Below is a small trained network, with its code and all its weights. Each question gives an input and a target symbol and asks what happens when units are switched off, that is, made to give their printed mean instead of their output.

import numpy as np


def w(rows, s, z=0):
    codes = np.array(rows[::2]) - 128.0
    scale = np.full(codes.shape[1], s)
    scale[-1] = z or s
    return codes * scale


def norm(h):
    return h / np.sqrt((h * h).mean(-1, keepdims=True) + 1e-5)


def f(y):
    return y / 2 * (1 + np.tanh(0.7978845608 * (y + 0.044715 * y**3)))


def softmax(a):
    e = np.exp(a - a.max(-1, keepdims=True))
    return e / e.sum(-1, keepdims=True)


def log_softmax(a):
    a = a - a.max(-1, keepdims=True)
    return a - np.log(np.exp(a).sum(-1, keepdims=True))


def net(x, mask):
    ids = ['αβγεζηθξστφψω'.index(c) for c in x.split()]
    T = len(ids)
    res = E[ids] + P[:T]
    u = 0
    for l in range(2):
        q, k, v = (norm(res) @ M[l].T for M in (Q, K, V))
        z = softmax(np.where(np.tri(T) > 0, q @ k.T / 2**0.5, -1e9)) @ v
        res = res + np.where(mask[u], z, O[l][:, -1]) @ O[l][:, :-1]
        u += 1
        y = f(norm(res) @ A[l][:, :-1].T + A[l][:, -1])
        res = res + np.where(mask[u : u + 4], y, B[l][:, -1]) @ B[l][:, :-1]
        u += 4
    return log_softmax(norm(res)[-1] @ U[:, :-1].T + U[:, -1])


Q, K, V, O, A, B = {}, {}, {}, {}, {}, {}
E = w([
[193,149,98,161,123,112,82,68,134],'α',
[131,112,108,164,76,244,155,116,142],'β',
[167,210,135,147,139,87,123,131,152],'γ',
[188,155,135,122,123,46,119,93,148],'ε',
[133,181,121,50,96,189,193,154,91],'ζ',
[215,167,146,211,143,120,135,139,125],'η',
[204,114,131,163,117,78,104,87,125],'θ',
[213,120,163,172,135,79,159,106,145],'ξ',
[54,113,157,93,71,125,127,147,200],'σ',
[153,131,146,133,122,36,113,97,177],'τ',
[26,80,80,164,148,138,119,78,147],'φ',
[105,61,143,113,73,130,136,175,211],'ψ',
[159,110,99,34,102,155,204,166,96],'ω',
],0.011)
P = w([
[2,87,191,14,188,199,20,182,100],'0',
[208,174,149,170,177,171,44,78,180],'1',
[174,148,151,136,127,149,82,56,148],'2',
[153,150,135,139,110,130,102,76,133],'3',
[157,151,117,148,92,112,117,82,126],'4',
[149,160,104,158,78,99,132,97,121],'5',
[144,162,91,170,63,87,145,103,109],'6',
[140,168,75,182,47,75,160,114,101],'7',
[131,173,62,201,29,62,176,124,92],'8',
[127,188,44,215,20,62,192,123,85],'9',
],0.0053)
Q[0] = w([
[167,149,173,86,172,89,115,153,108],'L0H0',
[17,83,57,59,70,182,252,200,135],'L0H0',
],0.013)
K[0] = w([
[116,106,234,113,133,152,13,142,205],'L0H0',
[110,158,38,201,2,60,199,119,128],'L0H0',
],0.0084)
V[0] = w([
[144,70,247,147,132,94,233,227,186],'L0H0',
[209,21,108,127,144,108,96,132,3],'L0H0',
],0.0057)
O[0] = w([
[66,167,127,17,129,158,119,4,74,9],'L0H0',
[95,170,200,162,121,112,91,119,144,62],'L0H0',
],0.012,0.0013)
A[0] = w([
[93,148,119,206,181,1,86,113,45,116],'L0N0',
[116,113,56,55,57,206,175,76,85,58],'L0N1',
[178,54,98,135,149,110,192,64,153,217],'L0N2',
[136,120,141,67,142,130,88,141,84,255],'L0N3',
],0.0058,0.00099)
B[0] = w([
[137,150,185,124,189,207,162,90,159,218],'L0N0',
[131,166,246,177,190,133,194,171,171,253],'L0N1',
[38,253,29,167,161,187,83,150,193,235],'L0N2',
[170,177,78,222,126,122,192,210,128,139],'L0N3',
],0.0068,0.0035)
Q[1] = w([
[115,198,133,140,127,104,122,108,159],'L1H0',
[246,171,100,150,143,82,53,52,112],'L1H0',
],0.012)
K[1] = w([
[116,120,141,116,210,98,133,164,23],'L1H0',
[131,64,160,28,254,204,8,183,138],'L1H0',
],0.0076)
V[1] = w([
[107,118,119,75,138,3,146,119,188],'L1H0',
[185,139,148,114,174,136,154,180,74],'L1H0',
],0.0067)
O[1] = w([
[205,96,130,72,94,218,19,128,253,133],'L1H0',
[207,33,212,119,21,100,229,104,173,251],'L1H0',
],0.0068,0.0025)
A[1] = w([
[119,160,159,137,165,84,117,76,63,94],'L1N0',
[87,104,150,101,169,114,133,89,2,2],'L1N1',
[161,109,115,174,101,81,96,150,139,187],'L1N2',
[154,129,152,137,124,114,179,134,102,93],'L1N3',
],0.014,0.0024)
B[1] = w([
[73,43,83,153,194,213,164,216,167,187],'L1N0',
[196,189,159,77,1,52,156,83,96,155],'L1N1',
[108,135,136,67,154,125,124,112,30,253],'L1N2',
[93,102,89,124,136,129,31,89,141,218],'L1N3',
],0.0095,0.0067)
U = w([
[115,185,112,78,184,113,85,172,44,251],'α',
[48,79,42,157,196,56,98,168,142,158],'β',
[230,86,106,200,131,84,166,253,195,106],'γ',
[155,93,58,120,52,171,19,135,205,113],'ε',
[155,27,134,152,80,98,245,152,136,55],'ζ',
[54,71,147,204,148,153,96,28,173,40],'η',
[41,121,92,87,115,81,10,26,86,108],'θ',
[52,190,229,159,196,137,70,109,101,145],'ξ',
[127,120,122,69,231,214,192,166,132,84],'σ',
[171,223,130,178,155,118,169,131,209,119],'τ',
[183,77,21,43,122,119,145,164,105,148],'φ',
[75,183,161,41,151,178,158,61,72,74],'ψ',
[180,131,227,119,37,104,114,91,104,243],'ω',
],0.011,0.0031)

Each question gives the input, a string of symbols that net reads in full, and the target symbol t.
The units are the heads (2 rows each of Q, K, V and O) and the neurons (one row each of A and B). Each row of codes is followed by its name. A weight is (code - 128) times the scale printed after its matrix; where a second scale follows, it is the last column's (O, A, B and U).
mask holds one flag per unit, layer by layer, with each layer's heads first. A switched-off unit (its flag False) gives its mean, the last column of its rows in O or B, instead of its output. The means were averaged over made-up inputs and are rounded, as every weight is.
A unit's drop is (log p(t) with every unit on - log p(t) with that unit switched off) / (log p(t) with every unit on - log p(t) with every unit switched off).
The circuit of an input: a set's keep is (log p(t) with only the set's units on - log p(t) with every unit switched off) / (log p(t) with every unit on - log p(t) with every unit switched off). Starting from all 10 units, units are removed one at a time, each time the one whose removal leaves the highest keep (on an exact tie, the one counted first), for as long as the keep stays at least 0.8.
units of the circuit, in order: the units of the circuit, biggest drop first
unit that matters most: the unit with the biggest drop
k most important neurons: the k neurons with the biggest drops, biggest first
k most important neurons of layer l: the k neurons of layer l with the biggest drops, biggest first
input ε ψ ω ω ε φ η ω ζ, target ω: unit that matters most	L1N0
input β β ω θ ψ, target θ: 2 most important neurons of layer 0	[L0N1, L0N0]
input γ ω η, target φ: units of the circuit, in order	[L0H0, L0N1]
input η ω σ σ γ η ε α ω, target α: units of the circuit, in order	[L0H0, L1N2, L1H0, L0N1]
input ω ζ ω α, target η: 2 most important neurons	[L1N0, L0N2]
input ω ε σ ω σ η ω τ η τ, target η: 2 most important neurons	[L0N0, L1N3]
input τ η ω γ ζ ε ω σ σ σ, target σ: units of the circuit, in order	[L0H0, L0N1]
input ω ψ φ ξ ψ σ ε σ ω, target σ: 3 most important neurons of layer 1	[L1N1, L1N2, L1N3]
input ε σ ξ, target ω: 2 most important neurons	[L1N0, L1N2]
input θ θ α θ ω, target θ: units of the circuit, in order	[L0H0, L1N3, L0N2]
input ζ ψ ω γ α τ, target θ: 3 most important neurons	[L1N3, L0N1, L1N0]
input γ γ η ε ω γ α η, target φ: units of the circuit, in order	[L0H0, L1N2]
input ε ω ε ω ε θ ε τ ω, target τ: 2 most important neurons	[L0N1, L1N2]
input ω ψ ε, target η: 3 most important neurons of layer 0	[L0N2, L0N3, L0N0]
input ω ζ ε θ, target η: unit that matters most	L0H0
input η τ φ φ θ ε β ξ, target ζ: 3 most important neurons	[L1N0, L1N1, L0N1]
input β σ ζ α η φ η γ θ, target β: units of the circuit, in order	[L1H0, L1N0]
input η τ τ ω ω ψ, target ω: 2 most important neurons of layer 1	[L1N0, L1N3]
input β γ σ ε σ γ ω α ω, target α: 2 most important neurons of layer 0	[L0N0, L0N1]
input ε ω σ γ θ σ ω σ ε, target ω: most important neuron	[L0N2]
input ε τ σ ξ η, target ω: units of the circuit, in order	[L1H0, L1N0, L0N3]
input β ε ω η ε ε, target β: 2 most important neurons of layer 1	[L1N0, L1N3]
input σ ψ ε β θ η ω φ α, target τ: 3 most important neurons	[L0N1, L1N2, L0N2]
input σ ζ τ θ τ θ, target τ: 2 most important neurons	[L0N2, L0N1]
input ξ η γ φ θ ω ω ε, target ψ: 2 most important neurons of layer 1	[L1N1, L1N0]
input ψ σ φ σ ε, target σ: units of the circuit, in order	[L0H0, L1N0]
input γ σ α, target φ: units of the circuit, in order	[L0H0]
input σ ζ ξ ε α ε η θ, target τ: units of the circuit, in order	[L0N2, L0H0, L0N1, L1N2]
